Below are the code and all the weights of a small trained network. Each question names an input and a target symbol and asks about switching units off, where a switched-off unit gives its printed mean instead of its output.

import numpy as np


def w(rows, s, z=0):
    codes = np.array(rows[::2]) - 128.0
    scale = np.full(codes.shape[1], s)
    scale[-1] = z or s
    return codes * scale


def norm(h):
    return h / np.sqrt((h * h).mean(-1, keepdims=True) + 1e-5)


def f(y):
    return y / 2 * (1 + np.tanh(0.7978845608 * (y + 0.044715 * y**3)))


def softmax(a):
    e = np.exp(a - a.max(-1, keepdims=True))
    return e / e.sum(-1, keepdims=True)


def log_softmax(a):
    a = a - a.max(-1, keepdims=True)
    return a - np.log(np.exp(a).sum(-1, keepdims=True))


def net(x, mask):
    ids = ['ΓΦαβδζηθπστω'.index(c) for c in x.split()]
    T = len(ids)
    res = E[ids] + P[:T]
    r = norm(res)
    for j in range(2):
        rows = slice(2 * j, 2 * j + 2)
        q, k, v = (r @ M[0][rows].T for M in (Q, K, V))
        z = softmax(np.where(np.tri(T) > 0, q @ k.T / 2**0.5, -1e9)) @ v
        o = O[0][rows]
        res = res + np.where(mask[j], z, o[:, -1]) @ o[:, :-1]
    y = f(norm(res) @ A[0][:, :-1].T + A[0][:, -1])
    res = res + np.where(mask[2:10], y, B[0][:, -1]) @ B[0][:, :-1]
    return log_softmax(norm(res)[-1] @ U[:, :-1].T + U[:, -1])


Q, K, V, O, A, B = {}, {}, {}, {}, {}, {}
E = w([
[123,162,113,110],'Γ',
[125,192,116,111],'Φ',
[130,150,108,97],'α',
[122,132,92,84],'β',
[162,136,66,129],'δ',
[123,95,93,89],'ζ',
[152,158,110,124],'η',
[85,77,121,192],'θ',
[96,94,119,157],'π',
[119,151,157,173],'σ',
[160,79,199,181],'τ',
[174,213,46,248],'ω',
],0.013)
P = w([
[252,89,97,144],'0',
[142,192,79,159],'1',
[224,91,137,112],'2',
[109,196,111,133],'3',
[198,88,173,99],'4',
[89,189,147,129],'5',
[151,86,217,80],'6',
[66,184,167,128],'7',
],0.0042)
Q[0] = w([
[134,80,144,207],'head 1',
[252,68,207,195],'head 1',
[220,143,187,163],'head 2',
[126,113,85,224],'head 2',
],0.021)
K[0] = w([
[124,117,120,204],'head 1',
[236,153,33,122],'head 1',
[249,206,173,161],'head 2',
[116,105,75,224],'head 2',
],0.016)
V[0] = w([
[133,82,154,255],'head 1',
[222,112,124,118],'head 1',
[76,232,189,61],'head 2',
[131,199,94,213],'head 2',
],0.0052)
O[0] = w([
[221,125,213,105,2],'head 1',
[119,30,142,140,228],'head 1',
[249,121,72,252,64],'head 2',
[56,147,229,221,113],'head 2',
],0.0035,0.0022)
A[0] = w([
[104,165,28,141,139],'neuron 1',
[177,210,140,233,26],'neuron 2',
[94,76,212,103,2],'neuron 3',
[207,85,122,141,91],'neuron 4',
[254,218,141,106,38],'neuron 5',
[198,111,132,60,130],'neuron 6',
[144,237,53,191,84],'neuron 7',
[154,172,239,176,179],'neuron 8',
],0.0089,0.0031)
B[0] = w([
[123,193,129,112,253],'neuron 1',
[37,199,157,81,193],'neuron 2',
[96,190,89,124,133],'neuron 3',
[59,107,43,167,148],'neuron 4',
[156,160,245,130,193],'neuron 5',
[137,129,193,186,192],'neuron 6',
[135,22,80,143,251],'neuron 7',
[203,104,128,105,184],'neuron 8',
],0.011,0.0049)
U = w([
[60,170,124,200,69],'Γ',
[51,53,143,158,92],'Φ',
[122,88,83,150,125],'α',
[209,219,78,177,79],'β',
[139,10,102,33,112],'δ',
[155,184,60,29,77],'ζ',
[27,113,107,86,129],'η',
[117,125,205,208,143],'θ',
[203,148,166,86,117],'π',
[82,145,207,77,144],'σ',
[208,49,174,143,167],'τ',
[113,149,99,187,255],'ω',
],0.012,0.0059)

Each question gives the input, a string of symbols that net reads in full, and the target symbol t.
The units are the heads (2 rows each of Q, K, V and O) and the neurons (one row each of A and B). Each row of codes is followed by its name. A weight is (code - 128) times the scale printed after its matrix; where a second scale follows, it is the last column's (O, A, B and U).
mask holds one flag per unit, heads first, then neurons. A switched-off unit (its flag False) gives its mean, the last column of its rows in O or B, instead of its output. The means were averaged over made-up inputs and are rounded, as every weight is.
A unit's drop is (log p(t) with every unit on - log p(t) with that unit switched off) / (log p(t) with every unit on - log p(t) with every unit switched off).
The circuit of an input: a set's keep is (log p(t) with only the set's units on - log p(t) with every unit switched off) / (log p(t) with every unit on - log p(t) with every unit switched off). Starting from all 10 units, units are removed one at a time, each time the one whose removal leaves the highest keep (on an exact tie, the one counted first), for as long as the keep stays at least 0.8.
circuit, biggest first: the units of the circuit, biggest drop first
unit that matters most: the unit with the biggest drop
top k neurons: the k neurons with the biggest drops, biggest first
which heads matter: for each layer, one digit per head in row order, 1 if its drop is at least 0.15 and else 0, layers parted by /
drop when u is switched off: that unit's drop, to one decimal
input η ζ α, target β: which heads matter	11
input η ζ π, target η: unit that matters most	head 2
input ζ δ α ζ Φ Γ ζ Φ, target ζ: which heads matter	01
input ζ α ζ σ, target σ: circuit, biggest first	(neuron 2; neuron 8)
input Φ ζ ω δ σ η π Φ, target π: which heads matter	10
input Γ π α ζ ω ζ ζ β, target ζ: circuit, biggest first	(head 2; neuron 2; neuron 7)
input α ζ ζ ω δ, target ω: which heads matter	00
input θ τ δ, target ω: circuit, biggest first	(neuron 4; neuron 6)
input η ζ η β ζ τ Φ δ, target τ: circuit, biggest first	(head 1; neuron 7)
input Φ δ α η θ ζ, target θ: circuit, biggest first	(head 1; neuron 6)
input η η Φ α η Φ, target η: which heads matter	11
input π τ α θ δ π η, target θ: which heads matter	00
input τ ζ ζ ζ η ζ ω, target Γ: which heads matter	00
input Φ σ ζ α Φ η, target η: top 3 neurons	(neuron 2; neuron 7; neuron 6)
input Γ Γ η σ ζ β α Φ, target ζ: top 2 neurons	(neuron 1; neuron 6)
input ω τ α Φ Φ ζ ζ ζ, target ζ: unit that matters most	neuron 7
input ζ δ Φ α α π, target π: top 2 neurons	(neuron 8; neuron 7)
input α α β τ Γ ζ, target τ: which heads matter	11
input τ ω Γ η σ, target π: which heads matter	00
input τ Φ Φ α η ζ β α, target ζ: unit that matters most	neuron 1
input θ δ ζ Γ, target ζ: top 2 neurons	(neuron 2; neuron 4)
input α τ ζ ζ, target τ: which heads matter	10
input ζ η δ Φ η α σ τ, target τ: top 3 neurons	(neuron 8; neuron 1; neuron 5)
input β β ω Γ σ, target π: top 2 neurons	(neuron 8; neuron 7)
input α σ τ α ζ ζ, target ζ: top 3 neurons	(neuron 7; neuron 5; neuron 2)
input δ ω τ τ ζ ζ ζ α, target ζ: top 3 neurons	(neuron 2; neuron 4; neuron 1)
input ζ α η, target θ: drop when neuron 5 is switched off	0.2
input Φ Φ α ω σ α Φ η, target η: drop when neuron 7 is switched off	0.7
